Look-ups in named tables: a row name and a column name give one cell, copied from the table.

zabog
columns: biz, tida, kedapad, nelib, mise, zizunu
kesab: [1991, 8196, 3230, 5625, 5078, 5320]
kar: [3666, 7467, 8416, 5374, 6900, 5510]
zus: [1419, 4463, 7763, 4685, 4218, 9446]

What is the tida of kar in zabog?
7467
What is the mise of kesab in zabog?
5078
What is the zizunu of kar in zabog?
5510
What is the nelib of kesab in zabog?
5625
What is the biz of kesab in zabog?
1991
What is the zizunu of kesab in zabog?
5320
What is the biz of zus in zabog?
1419
What is the tida of zus in zabog?
4463
What is the zizunu of zus in zabog?
9446
Row with the largest mise: kar

dotore =
        nosazaf  vanise  vaz  vimeva  fiduf  nusal
bakebi       70      49   40      47     12     66
lun          55       5   18      41     73     13
dakudu        4       2   27      47     37     37
kir          45      55   45      17     19     84

kir, fiduf => 19
lun, nosazaf => 55
kir, nusal => 84
bakebi, vimeva => 47
lun, nusal => 13
kir, vimeva => 17
dakudu, nusal => 37
lun, vanise => 5
lun, vaz => 18
dakudu, vimeva => 47
dakudu, fiduf => 37
kir, vaz => 45
dakudu, nosazaf => 4
bakebi, fiduf => 12
dakudu, vaz => 27
kir, vanise => 55
dakudu, vanise => 2
bakebi, nosazaf => 70
bakebi, vanise => 49
kir, nosazaf => 45

subu =
|  | som | ter | lol | nunada | tif | dokuf | fet | logigu |
|---|---|---|---|---|---|---|---|---|
| bonobod | -296 | -328 | -129 | -511 | -192 | -458 | 10 | -481 |
| tusume | -98 | -524 | -175 | -409 | 138 | -606 | -998 | -611 |
| mim | 158 | -289 | -507 | -206 | 439 | -659 | -625 | -196 |
| datote | -306 | -210 | -43 | -684 | -153 | -546 | 789 | -480 |
| tep | -568 | -191 | -65 | -577 | -653 | -227 | 755 | -393 |
| tekera | 114 | -172 | -697 | -14 | 255 | -464 | -548 | 68 |
| peremad | -188 | -27 | -370 | -411 | -110 | -433 | 886 | -76 |
| ribob | -163 | -10 | -784 | 100 | -302 | -99 | -60 | 314 |
| viz | -780 | -446 | 146 | -628 | -945 | -112 | -9 | -718 |

ter of tusume: -524
tif of tekera: 255
dokuf of viz: -112
fet of peremad: 886
ter of mim: -289
lol of tekera: -697
fet of viz: -9
som of tusume: -98
logigu of viz: -718
tif of ribob: -302
lol of ribob: -784
lol of viz: 146

nup:
	gupu	sepufi	rolisez	mir	sibo	bogaz	som
depil	215	183	136	157	182	172	110
zal	120	147	141	144	80	94	159
tet	155	133	186	173	165	155	83
zozepi	185	154	150	177	187	226	196
rek	183	145	194	137	151	175	174
vofori	65	165	138	118	166	168	159
fetep	129	193	178	199	46	168	159
nopep	162	175	106	112	181	108	181
riv	128	208	128	130	234	142	130
famu	181	154	214	186	188	183	40
nozufem	160	220	174	153	136	103	131
sagal	155	94	160	160	71	94	88
genef	98	218	166	137	140	220	124
rutom	109	210	186	94	144	120	150

What is the rolisez of fetep in nup? 178
What is the mir of zal in nup? 144
What is the mir of fetep in nup? 199
What is the sibo of sagal in nup? 71
What is the som of nozufem in nup? 131
What is the mir of rutom in nup? 94
What is the som of zozepi in nup? 196
What is the gupu of riv in nup? 128
What is the bogaz of zozepi in nup? 226
What is the mir of nozufem in nup? 153
Which row has the largest bogaz? zozepi

dakap
cols = dozatil, tum, zudamap, pov, pobud, pes
tanifo: [51, 50, 71, 63, 45, 64]
suzas: [50, 62, 69, 40, 53, 75]
nuv: [35, 29, 73, 24, 56, 45]
lol: [52, 27, 70, 98, 32, 39]
famaza: [60, 68, 47, 63, 24, 65]
rifu: [43, 37, 61, 44, 51, 44]
daf: [35, 54, 51, 28, 59, 52]
det: [64, 87, 40, 48, 57, 80]
kul: [42, 50, 95, 36, 49, 85]
lategak: [70, 79, 34, 79, 48, 67]
dis: [44, 60, 64, 12, 63, 70]

What is the pov of det in dakap?
48
What is the pes of lol in dakap?
39
What is the dozatil of lategak in dakap?
70
What is the pobud of nuv in dakap?
56
What is the pov of lol in dakap?
98
What is the pov of famaza in dakap?
63
What is the pobud of suzas in dakap?
53
What is the tum of tanifo in dakap?
50
What is the zudamap of nuv in dakap?
73
What is the pobud of lol in dakap?
32
What is the pobud of rifu in dakap?
51
What is the dozatil of famaza in dakap?
60
What is the dozatil of rifu in dakap?
43
What is the dozatil of nuv in dakap?
35
What is the tum of rifu in dakap?
37
What is the zudamap of lategak in dakap?
34
What is the zudamap of tanifo in dakap?
71
What is the pes of tanifo in dakap?
64
What is the pobud of det in dakap?
57

sipovi.tsv
	zubi	kada	fivu	zap	dera	sikize
vor	-7.0	9.8	6.4	6.2	63.2	-6.4
mem	-44.7	-43.3	-68.9	-1.4	-10.5	-29.4
dol	-16.4	10.0	-0.6	12.6	62.1	-10.8
sode	-3.6	18.1	2.9	9.1	58.5	-13.4
kubop	-13.4	-75.6	2.5	-5.6	18.3	-10.4
tadigi	-13.4	-73.5	-5.9	-0.4	13.9	-8.3
pere	-49.7	-39.4	-43.0	-1.7	-22.3	-18.7
pev	-3.6	23.5	-8.2	1.4	70.9	-6.8
tezevu	-17.1	29.3	2.4	8.4	45.7	-0.6
tupela	-14.0	18.8	11.4	8.1	58.4	-10.8

pere, dera: -22.3
tupela, fivu: 11.4
tezevu, sikize: -0.6
pere, zap: -1.7
tezevu, fivu: 2.4
mem, zap: -1.4
tadigi, zubi: -13.4
tezevu, zubi: -17.1
tupela, dera: 58.4
kubop, zap: -5.6
mem, kada: -43.3

dad
fields: rol, sudig, mububu, babol, kek, besevi, mev
tida: [134, 113, 199, 32, 93, 109, 27]
notev: [162, 156, 127, 108, 95, 82, 97]
kefe: [17, 184, 88, 122, 102, 74, 66]
kap: [97, 123, 59, 82, 203, 115, 138]
rona: [129, 207, 107, 106, 15, 70, 150]
bedorov: [133, 113, 87, 35, 43, 72, 106]
nutimo: [155, 119, 170, 116, 131, 137, 123]
fep: [111, 46, 164, 94, 164, 90, 149]
bas: [159, 90, 67, 146, 127, 104, 221]
pugisus: [103, 125, 105, 131, 186, 181, 100]
takur: [137, 167, 83, 220, 65, 186, 74]
rem: [163, 90, 155, 88, 115, 77, 122]

kek of pugisus = 186
kek of bedorov = 43
mububu of rona = 107
babol of rona = 106
mev of bas = 221
mububu of tida = 199
rol of kap = 97
babol of nutimo = 116
mububu of pugisus = 105
besevi of notev = 82
sudig of notev = 156
sudig of fep = 46
besevi of fep = 90
mev of kap = 138

